Below is a small trained network, with its code and all its weights. Each question gives an input and a target symbol and asks what happens when units are switched off, that is, made to give their printed mean instead of their output.

import numpy as np


def w(rows, s, z=0):
    codes = np.array(rows[::2]) - 128.0
    scale = np.full(codes.shape[1], s)
    scale[-1] = z or s
    return codes * scale


def norm(h):
    return h / np.sqrt((h * h).mean(-1, keepdims=True) + 1e-5)


def f(y):
    return y / 2 * (1 + np.tanh(0.7978845608 * (y + 0.044715 * y**3)))


def softmax(a):
    e = np.exp(a - a.max(-1, keepdims=True))
    return e / e.sum(-1, keepdims=True)


def log_softmax(a):
    a = a - a.max(-1, keepdims=True)
    return a - np.log(np.exp(a).sum(-1, keepdims=True))


def net(x, mask):
    ids = ['ΘΠΩαβγδηστ'.index(c) for c in x.split()]
    T = len(ids)
    res = E[ids] + P[:T]
    q, k, v = (norm(res) @ M[0].T for M in (Q, K, V))
    z = softmax(np.where(np.tri(T) > 0, q @ k.T / 3**0.5, -1e9)) @ v
    res = res + np.where(mask[0], z, O[0][:, -1]) @ O[0][:, :-1]
    y = f(norm(res) @ A[0][:, :-1].T + A[0][:, -1])
    res = res + np.where(mask[1:17], y, B[0][:, -1]) @ B[0][:, :-1]
    return log_softmax(norm(res)[-1] @ U[:, :-1].T + U[:, -1])


Q, K, V, O, A, B = {}, {}, {}, {}, {}, {}
E = w([
[116,122,126,136,132],'Θ',
[191,145,117,110,119],'Π',
[149,150,105,173,118],'Ω',
[204,143,70,85,143],'α',
[133,110,127,133,155],'β',
[170,110,90,149,170],'γ',
[136,122,126,181,133],'δ',
[216,174,195,4,228],'η',
[159,129,110,46,142],'σ',
[181,131,103,114,144],'τ',
],0.0037)
P = w([
[114,91,141,82,110],'0',
[254,169,158,123,82],'1',
[3,94,125,69,197],'2',
[121,139,164,121,111],'3',
[238,189,159,142,85],'4',
[2,104,123,75,195],'5',
[127,166,174,140,120],'6',
],0.0032)
Q[0] = w([
[233,109,140,105,104],'head 0',
[254,226,199,162,68],'head 0',
[183,184,209,210,47],'head 0',
],0.0079)
K[0] = w([
[180,195,143,92,183],'head 0',
[133,254,130,131,180],'head 0',
[108,250,166,172,160],'head 0',
],0.009)
V[0] = w([
[199,106,35,172,149],'head 0',
[158,50,190,138,3],'head 0',
[108,222,63,110,38],'head 0',
],0.0039)
O[0] = w([
[128,137,57,172,233,252],'head 0',
[28,255,124,164,125,205],'head 0',
[49,107,18,79,50,77],'head 0',
],0.0046,0.0016)
A[0] = w([
[124,81,160,175,62,191],'neuron 0',
[174,116,91,63,124,172],'neuron 1',
[130,2,105,82,127,97],'neuron 2',
[62,118,105,129,81,110],'neuron 3',
[137,166,80,122,160,202],'neuron 4',
[93,119,208,62,125,98],'neuron 5',
[162,194,169,128,162,126],'neuron 6',
[177,27,173,120,73,123],'neuron 7',
[92,138,186,70,135,8],'neuron 8',
[82,148,123,149,126,162],'neuron 9',
[126,172,87,105,149,131],'neuron 10',
[57,88,116,52,176,209],'neuron 11',
[127,93,214,121,162,53],'neuron 12',
[119,68,106,162,153,156],'neuron 13',
[117,97,127,228,133,188],'neuron 14',
[86,177,128,97,85,144],'neuron 15',
],0.0064,0.0013)
B[0] = w([
[102,230,159,146,199,96],'neuron 0',
[26,185,145,125,139,238],'neuron 1',
[134,252,188,13,141,144],'neuron 2',
[200,180,68,55,157,100],'neuron 3',
[91,78,184,149,148,252],'neuron 4',
[138,159,59,231,107,143],'neuron 5',
[116,55,124,57,75,241],'neuron 6',
[235,125,194,190,151,115],'neuron 7',
[170,180,77,234,84,128],'neuron 8',
[198,127,163,97,179,135],'neuron 9',
[113,111,151,207,85,208],'neuron 10',
[180,114,155,131,10,206],'neuron 11',
[103,85,46,189,102,144],'neuron 12',
[136,120,127,5,130,132],'neuron 13',
[81,158,122,50,144,136],'neuron 14',
[205,37,39,96,163,134],'neuron 15',
],0.0034,0.0028)
U = w([
[138,178,78,207,109,254],'Θ',
[144,44,61,122,97,87],'Π',
[126,207,3,108,193,72],'Ω',
[102,161,153,29,103,186],'α',
[115,58,135,244,132,85],'β',
[147,58,121,131,246,113],'γ',
[89,239,183,199,197,125],'δ',
[237,162,210,103,137,157],'η',
[141,179,137,135,39,100],'σ',
[75,28,195,146,103,82],'τ',
],0.011,0.0037)

Each question gives the input, a string of symbols that net reads in full, and the target symbol t.
The units are the heads (3 rows each of Q, K, V and O) and the neurons (one row each of A and B). Each row of codes is followed by its name. A weight is (code - 128) times the scale printed after its matrix; where a second scale follows, it is the last column's (O, A, B and U).
mask holds one flag per unit, heads first, then neurons. A switched-off unit (its flag False) gives its mean, the last column of its rows in O or B, instead of its output. The means were averaged over made-up inputs and are rounded, as every weight is.
A unit's drop is (log p(t) with every unit on - log p(t) with that unit switched off) / (log p(t) with every unit on - log p(t) with every unit switched off).
The circuit of an input: a set's keep is (log p(t) with only the set's units on - log p(t) with every unit switched off) / (log p(t) with every unit on - log p(t) with every unit switched off). Starting from the 12 units with the biggest drops (on a tie, the unit counted first), units are removed one at a time, each time the one whose removal leaves the highest keep (on an exact tie, the one counted first), for as long as the keep stays at least 0.8.
units of the circuit, in order: the units of the circuit, biggest drop first
unit that matters most: the unit with the biggest drop
k most important neurons: the k neurons with the biggest drops, biggest first
input τ σ η η α τ γ, target γ: unit that matters most : neuron 11
input β τ δ γ α δ Π, target Π: units of the circuit, in order : neuron 15; head 0
input α δ α α τ γ, target α: units of the circuit, in order : neuron 2; head 0; neuron 11
input η α γ, target η: units of the circuit, in order : head 0; neuron 2
input Θ α α, target Θ: units of the circuit, in order : head 0; neuron 8; neuron 5
input α η δ γ α δ, target α: units of the circuit, in order : neuron 2; head 0; neuron 13
input α δ α σ, target σ: units of the circuit, in order : neuron 11; neuron 8
input η δ σ, target η: units of the circuit, in order : head 0; neuron 2; neuron 7
input δ α α Θ α, target Ω: units of the circuit, in order : head 0; neuron 11
input α γ γ, target α: units of the circuit, in order : neuron 2; neuron 11; head 0
input τ σ α α σ, target α: units of the circuit, in order : neuron 1; head 0
input α γ Θ, target α: units of the circuit, in order : neuron 2; head 0
input α δ γ τ τ, target β: 3 most important neurons : neuron 2; neuron 4; neuron 13
input α Ω α, target α: unit that matters most : neuron 2
input η η τ β α α, target η: 2 most important neurons : neuron 7; neuron 2
input α α α Θ δ Ω, target α: 2 most important neurons : neuron 11; neuron 2
input δ δ α τ σ, target α: 3 most important neurons : neuron 1; neuron 11; neuron 12
input Π α δ, target Π: 2 most important neurons : neuron 11; neuron 1
input η α Θ, target η: units of the circuit, in order : head 0; neuron 2; neuron 7
input γ σ Π, target γ: units of the circuit, in order : head 0
input γ Π α τ β, target τ: 2 most important neurons : neuron 6; neuron 2
input η δ α γ δ α, target η: units of the circuit, in order : head 0; neuron 2
input Π α τ, target Π: 4 most important neurons : neuron 11; neuron 15; neuron 1; neuron 3
input τ α η, target τ: 2 most important neurons : neuron 11; neuron 6
input α α τ, target α: 2 most important neurons : neuron 2; neuron 11
input α α α Θ τ, target β: 3 most important neurons : neuron 2; neuron 4; neuron 11
input η η δ α δ, target η: unit that matters most : neuron 1
input σ α β δ δ, target δ: 3 most important neurons : neuron 11; neuron 14; neuron 12
